Here is a tiny trained network, its code and every weight. The questions are about switching its units off for an input and a class, where a switched-off unit gives its printed mean instead of its output.

import numpy as np


def w(rows, s, z=0):
    codes = np.array(rows[::2]) - 128.0
    scale = np.full(codes.shape[1], s)
    scale[-1] = z or s
    return codes * scale


def f(y):
    return y / 2 * (1 + np.tanh(0.7978845608 * (y + 0.044715 * y**3)))


def log_softmax(a):
    a = a - a.max(-1, keepdims=True)
    return a - np.log(np.exp(a).sum(-1, keepdims=True))


def net(x, mask):
    res = np.array(x, float).reshape(1, 7) / 4 @ E
    y = f(res @ A[0][:, :-1].T + A[0][:, -1])
    res = res + np.where(mask, y, B[0][:, -1]) @ B[0][:, :-1]
    return log_softmax(res[-1] @ U[:, :-1].T + U[:, -1])


A, B = {}, {}
E = w([
[155,168,148,166,128,116,233,146,119,111,111,103],'x0',
[88,142,205,134,105,118,118,171,46,190,74,191],'x1',
[102,226,154,42,64,134,94,97,133,134,107,181],'x2',
[150,116,185,70,188,70,51,106,56,118,1,72],'x3',
[148,131,101,168,146,69,117,104,154,102,135,89],'x4',
[101,49,175,144,105,154,107,68,155,56,132,144],'x5',
[113,87,131,162,175,139,93,227,99,210,156,137],'x6',
],0.0074)
A[0] = w([
[77,96,138,162,134,40,36,156,153,139,177,166,253],'neuron 1',
[145,63,122,179,225,123,115,124,125,112,92,60,194],'neuron 2',
[106,134,132,123,52,149,157,20,218,2,152,115,209],'neuron 3',
[131,124,100,168,114,173,197,181,189,198,162,127,127],'neuron 4',
[118,105,204,152,45,162,116,105,118,124,106,234,182],'neuron 5',
[50,123,167,58,104,151,66,211,93,207,153,215,211],'neuron 6',
],0.0059,0.0048)
B[0] = w([
[135,112,119,123,177,143,123,149,109,95,137,76,205],'neuron 1',
[155,103,121,113,190,85,96,120,99,109,168,76,198],'neuron 2',
[111,179,170,90,164,245,92,77,152,67,80,63,253],'neuron 3',
[152,112,122,196,92,130,155,150,170,152,120,111,179],'neuron 4',
[75,170,156,96,157,162,116,122,119,90,82,134,207],'neuron 5',
[80,145,207,103,145,148,133,124,122,124,96,107,254],'neuron 6',
],0.012,0.0088)
U = w([
[125,172,142,90,109,82,126,110,97,166,103,151,110],'0',
[137,40,105,134,32,81,76,75,124,126,165,255,6],'1',
[91,129,181,89,169,175,90,97,115,92,105,94,150],'2',
[114,100,133,199,96,142,166,218,128,190,160,135,131],'3',
[195,83,95,145,173,57,115,132,99,120,158,100,180],'4',
[96,57,90,127,57,67,98,57,129,136,184,238,1],'5',
[148,124,63,152,101,167,121,92,164,131,169,123,81],'6',
[118,71,102,157,94,76,91,76,152,133,137,198,45],'7',
],0.011,0.0082)

Each question gives the input, the list of numbers given to net, and the class t.
The units are the neurons (one row each of A and B). Each row of codes is followed by its name. A weight is (code - 128) times the scale printed after its matrix; where a second scale follows, it is the last column's (A, B and U).
mask holds one flag per neuron, in row order. A switched-off neuron (its flag False) gives its mean, the last column of its row in B, instead of its output. The means were averaged over made-up inputs and are rounded, as every weight is.
A unit's drop is (log p(t) with every unit on - log p(t) with that unit switched off) / (log p(t) with every unit on - log p(t) with every unit switched off).
The circuit of an input: a set's keep is (log p(t) with only the set's units on - log p(t) with every unit switched off) / (log p(t) with every unit on - log p(t) with every unit switched off). Starting from all 6 units, units are removed one at a time, each time the one whose removal leaves the highest keep (on an exact tie, the one counted first), for as long as the keep stays at least 0.8.
units of the circuit, in order: the units of the circuit, biggest drop first
most important unit: the unit with the biggest drop
k most important neurons: the k neurons with the biggest drops, biggest first
drop of u: that unit's drop, to one decimal
input [-7,3,-8,-8,6,0,-1], class 4: most important neuron => (neuron 1)
input [-2,-7,0,-4,-2,-5,-2], class 6: 2 most important neurons => (neuron 6; neuron 5)
input [4,8,-6,1,1,0,6], class 4: 3 most important neurons => (neuron 3; neuron 2; neuron 5)
input [2,-3,-4,8,4,-4,-8], class 4: units of the circuit, in order => (neuron 6; neuron 2)
input [8,-5,1,-3,-1,7,8], class 3: units of the circuit, in order => (neuron 4; neuron 6)
input [-2,2,4,3,8,1,2], class 4: units of the circuit, in order => (neuron 3; neuron 5)
input [-4,-2,2,-3,8,2,7], class 4: units of the circuit, in order => (neuron 3; neuron 5)
input [-7,1,-1,-3,3,-6,-2], class 4: 2 most important neurons => (neuron 3; neuron 5)
input [8,2,-4,1,-6,6,8], class 3: 2 most important neurons => (neuron 3; neuron 4)
input [3,-2,-6,-2,-5,3,6], class 3: 2 most important neurons => (neuron 4; neuron 3)
input [1,-6,2,2,-3,-5,3], class 3: drop of neuron 5 => 0.1
input [3,1,-5,0,-7,-3,5], class 3: drop of neuron 3 => 0.3
input [5,8,-8,0,-4,-3,-6], class 3: drop of neuron 3 => 0.5
input [2,1,5,0,6,-6,3], class 0: drop of neuron 3 => 0.5
input [5,-5,-7,-4,6,-3,-1], class 4: most important unit => neuron 2
